Below is a small trained network, with its code and all its weights. Each question gives an input and a target symbol and asks what happens when units are switched off, that is, made to give their printed mean instead of their output.

import numpy as np


def w(rows, s, z=0):
    codes = np.array(rows[::2]) - 128.0
    scale = np.full(codes.shape[1], s)
    scale[-1] = z or s
    return codes * scale


def f(y):
    return np.maximum(y, 0)


def softmax(a):
    e = np.exp(a - a.max(-1, keepdims=True))
    return e / e.sum(-1, keepdims=True)


def log_softmax(a):
    a = a - a.max(-1, keepdims=True)
    return a - np.log(np.exp(a).sum(-1, keepdims=True))


def net(x, mask):
    ids = ['αβεζλμξπσφψ'.index(c) for c in x.split()]
    T = len(ids)
    res = E[ids] + P[:T]
    u = 0
    for l in range(2):
        r = res
        for j in range(2):
            rows = slice(2 * j, 2 * j + 2)
            q, k, v = (r @ M[l][rows].T for M in (Q, K, V))
            z = softmax(np.where(np.tri(T) > 0, q @ k.T / 2**0.5, -1e9)) @ v
            o = O[l][rows]
            res = res + np.where(mask[u + j], z, o[:, -1]) @ o[:, :-1]
        u += 2
        y = f(res @ A[l][:, :-1].T + A[l][:, -1])
        res = res + np.where(mask[u : u + 8], y, B[l][:, -1]) @ B[l][:, :-1]
        u += 8
    return log_softmax(res[-1] @ U[:, :-1].T + U[:, -1])


Q, K, V, O, A, B = {}, {}, {}, {}, {}, {}
E = w([
[129,164,181,104,110,141,118,85,70,132,115],'α',
[140,44,85,150,102,130,168,112,156,122,86],'β',
[64,167,170,95,129,131,169,72,112,134,136],'ε',
[93,141,168,59,165,72,171,115,81,107,154],'ζ',
[175,134,129,39,153,160,135,126,78,116,188],'λ',
[108,137,141,127,160,247,233,200,131,100,148],'μ',
[162,56,108,143,85,164,138,108,160,118,91],'ξ',
[125,15,189,116,11,106,219,107,150,137,139],'π',
[145,34,83,155,143,175,112,134,132,104,100],'σ',
[152,25,83,135,111,114,161,133,151,104,140],'φ',
[44,135,154,60,91,106,32,116,186,102,218],'ψ',
],0.014)
P = w([
[133,150,125,218,143,57,72,159,152,255,141],'0',
[160,82,191,100,115,192,101,106,132,59,136],'1',
[175,54,191,66,134,232,72,79,127,42,146],'2',
[153,64,130,70,104,156,127,18,157,66,57],'3',
[118,66,133,69,88,161,134,55,144,36,46],'4',
[135,61,132,60,128,146,124,54,135,56,54],'5',
[152,65,119,93,112,198,109,65,173,50,58],'6',
],0.0081)
Q[0] = w([
[182,79,148,119,158,121,188,119,75,126,86],'L0H1',
[169,56,107,240,93,138,165,199,193,128,98],'L0H1',
[121,33,177,2,117,197,165,82,103,28,116],'L0H2',
[55,123,125,149,148,57,106,125,88,140,123],'L0H2',
],0.079)
K[0] = w([
[147,142,127,145,154,82,137,126,59,184,107],'L0H1',
[134,117,97,226,146,138,106,168,164,186,134],'L0H1',
[67,172,126,199,132,70,74,160,172,255,182],'L0H2',
[148,140,132,105,173,170,99,133,111,145,128],'L0H2',
],0.098)
V[0] = w([
[145,156,162,174,186,225,208,153,69,170,146],'L0H1',
[153,132,44,140,180,155,182,112,150,103,64],'L0H1',
[67,187,191,183,61,195,115,82,138,145,6],'L0H2',
[218,120,112,112,71,235,11,116,117,119,159],'L0H2',
],0.018)
O[0] = w([
[125,87,158,144,208,142,213,162,130,101,133,116],'L0H1',
[108,111,181,94,134,35,84,36,56,106,109,130],'L0H1',
[72,80,92,2,74,140,95,213,89,194,85,2],'L0H2',
[239,181,199,82,192,102,81,181,226,120,123,52],'L0H2',
],0.0074,0.0078)
A[0] = w([
[68,236,183,84,122,138,97,103,83,72,188,87],'L0N1',
[115,242,153,55,180,82,136,102,75,110,126,20],'L0N2',
[84,202,157,89,149,145,131,185,48,183,195,29],'L0N3',
[74,186,106,28,104,138,125,136,87,125,104,75],'L0N4',
[92,178,197,122,191,114,92,186,128,122,176,6],'L0N5',
[154,184,174,139,155,146,148,137,137,127,153,1],'L0N6',
[101,248,98,136,160,151,146,169,50,120,174,32],'L0N7',
[135,206,107,133,90,91,82,169,180,186,151,81],'L0N8',
],0.015,0.0069)
B[0] = w([
[151,91,154,66,158,199,152,185,159,123,141,245],'L0N1',
[74,150,76,187,109,205,137,102,105,120,132,171],'L0N2',
[107,21,34,169,146,162,27,81,211,219,156,157],'L0N3',
[146,187,113,166,178,94,167,142,137,99,151,249],'L0N4',
[2,102,190,89,59,104,119,134,116,122,156,162],'L0N5',
[78,152,63,47,137,176,191,116,95,171,143,253],'L0N6',
[217,177,182,162,142,100,111,89,108,79,117,173],'L0N7',
[122,79,198,94,158,181,108,83,85,91,158,218],'L0N8',
],0.0093,0.0042)
Q[1] = w([
[126,197,159,73,113,2,51,191,78,216,71],'L1H1',
[120,164,111,190,125,53,130,177,114,161,150],'L1H1',
[112,242,53,126,104,96,50,221,125,227,117],'L1H2',
[131,160,152,118,95,62,56,143,120,165,63],'L1H2',
],0.074)
K[1] = w([
[178,114,186,44,144,168,30,31,112,58,216],'L1H1',
[145,145,82,105,126,196,162,143,171,23,185],'L1H1',
[42,28,206,112,223,229,208,97,96,2,154],'L1H2',
[99,204,132,116,153,115,180,221,151,46,129],'L1H2',
],0.056)
V[1] = w([
[144,136,160,178,180,140,146,150,123,159,148],'L1H1',
[180,173,55,110,68,159,76,82,117,117,144],'L1H1',
[147,157,67,173,250,100,26,120,163,100,64],'L1H2',
[165,99,215,180,125,111,131,250,115,106,254],'L1H2',
],0.009)
O[1] = w([
[141,123,137,176,182,95,116,116,96,160,104,231],'L1H1',
[64,189,60,155,120,113,89,178,181,88,110,76],'L1H1',
[3,160,206,231,156,79,159,191,89,89,58,253],'L1H2',
[141,123,59,141,138,148,143,105,128,186,32,84],'L1H2',
],0.0042,0.0046)
A[1] = w([
[116,97,134,103,45,78,64,116,64,130,99,126],'L1N1',
[179,217,125,65,118,94,95,184,119,130,92,51],'L1N2',
[166,176,182,96,176,136,145,127,141,127,116,108],'L1N3',
[201,131,186,91,113,53,93,158,116,95,55,98],'L1N4',
[155,126,149,34,91,71,24,190,100,142,36,42],'L1N5',
[77,93,87,58,81,138,116,192,98,164,98,67],'L1N6',
[115,177,158,57,137,141,128,163,132,178,150,2],'L1N7',
[170,79,166,51,89,92,106,249,156,157,80,80],'L1N8',
],0.016,0.0091)
B[1] = w([
[196,121,47,105,187,96,84,192,54,107,163,254],'L1N1',
[133,122,167,130,104,160,206,96,107,99,141,138],'L1N2',
[132,156,62,163,71,117,148,181,129,160,132,247],'L1N3',
[89,122,114,137,170,123,77,182,212,230,112,204],'L1N4',
[74,179,198,117,48,54,175,32,91,219,205,160],'L1N5',
[174,155,175,124,75,86,116,155,124,170,13,204],'L1N6',
[92,119,160,123,128,67,57,64,111,121,68,174],'L1N7',
[86,117,41,98,193,184,106,33,123,10,112,165],'L1N8',
],0.012,0.0084)
U = w([
[169,137,145,106,185,157,102,142,145,63,92,80],'α',
[195,103,100,121,153,134,79,167,105,77,149,96],'β',
[145,146,197,112,133,135,131,182,94,90,112,156],'ε',
[92,39,62,166,74,160,106,146,126,108,143,1],'ζ',
[189,186,136,90,170,170,187,175,150,96,156,170],'λ',
[184,71,175,107,209,153,155,133,109,122,127,105],'μ',
[149,149,141,89,168,122,128,105,122,115,142,119],'ξ',
[214,119,141,120,103,150,108,137,143,116,111,97],'π',
[162,105,153,130,194,148,76,184,181,130,119,142],'σ',
[255,152,204,216,154,93,91,61,158,50,128,164],'φ',
[156,121,190,83,130,202,95,177,156,72,170,226],'ψ',
],0.0044,0.0071)

Each question gives the input, a string of symbols that net reads in full, and the target symbol t.
The units are the heads (2 rows each of Q, K, V and O) and the neurons (one row each of A and B). Each row of codes is followed by its name. A weight is (code - 128) times the scale printed after its matrix; where a second scale follows, it is the last column's (O, A, B and U).
mask holds one flag per unit, layer by layer, with each layer's heads first. A switched-off unit (its flag False) gives its mean, the last column of its rows in O or B, instead of its output. The means were averaged over made-up inputs and are rounded, as every weight is.
A unit's drop is (log p(t) with every unit on - log p(t) with that unit switched off) / (log p(t) with every unit on - log p(t) with every unit switched off).
The circuit of an input: a set's keep is (log p(t) with only the set's units on - log p(t) with every unit switched off) / (log p(t) with every unit on - log p(t) with every unit switched off). Starting from the 12 units with the biggest drops (on a tie, the unit counted first), units are removed one at a time, each time the one whose removal leaves the highest keep (on an exact tie, the one counted first), for as long as the keep stays at least 0.8.
circuit, biggest first: the units of the circuit, biggest drop first
unit that matters most: the unit with the biggest drop
top k neurons: the k neurons with the biggest drops, biggest first
top k neurons in layer l: the k neurons of layer l with the biggest drops, biggest first
which heads matter: for each layer, one digit per head in row order, 1 if its drop is at least 0.15 and else 0, layers parted by /
drop of u: that unit's drop, to one decimal
input β ζ ε φ, target β: unit that matters most -> L1N1
input λ φ φ φ λ σ, target λ: top 2 neurons -> [L0N6 L1N3]
input ξ β β, target ξ: circuit, biggest first -> [L1N5 L0H2 L1N8 L0H1]
input φ φ φ φ β β σ, target φ: which heads matter -> 01 / 00
input σ φ σ β β, target σ: circuit, biggest first -> [L0H2 L1N4 L0H1 L0N6]
input σ ζ β, target σ: which heads matter -> 01 / 00
input β σ φ ξ β ζ β, target β: circuit, biggest first -> [L1N1 L0H1 L0H2]
input ξ μ σ ψ φ, target ξ: which heads matter -> 01 / 00
input μ φ φ, target μ: which heads matter -> 10 / 10
input π φ β β σ, target π: which heads matter -> 11 / 01
input β ψ ψ, target ψ: circuit, biggest first -> [L0H1 L0N8]
input μ β π β, target μ: circuit, biggest first -> [L0H1 L1H1]
input β ξ φ μ ξ, target β: which heads matter -> 11 / 00
input σ φ α, target ε: top 2 neurons in layer 0 -> [L0N6 L0N5]
input ζ α ψ ψ φ λ σ, target ζ: which heads matter -> 01 / 00
input φ α μ, target λ: top 3 neurons -> [L0N1 L1N3 L0N6]
input ε φ β φ σ β β, target ε: top neuron -> [L0N3]
input λ φ φ φ ψ, target ψ: circuit, biggest first -> [L0N8 L0H1]
input α μ ξ φ β φ φ, target α: circuit, biggest first -> [L1N8 L0H2 L1N6]
input ε φ σ ψ β ζ ξ, target ε: which heads matter -> 01 / 01
input π μ β, target π: top neuron in layer 1 -> [L1N6]
input ψ β β λ β, target ψ: which heads matter -> 10 / 00
input φ ζ π, target φ: which heads matter -> 01 / 00
input φ β μ, target λ: which heads matter -> 01 / 00
input φ φ ψ α, target λ: top 2 neurons in layer 0 -> [L0N1 L0N6]
input ξ φ φ σ φ λ σ, target ξ: top 2 neurons -> [L1N5 L1N8]
input σ π φ, target σ: drop of L1N5 -> 0.0
input β σ β φ φ, target β: drop of L0N1 -> 0.1
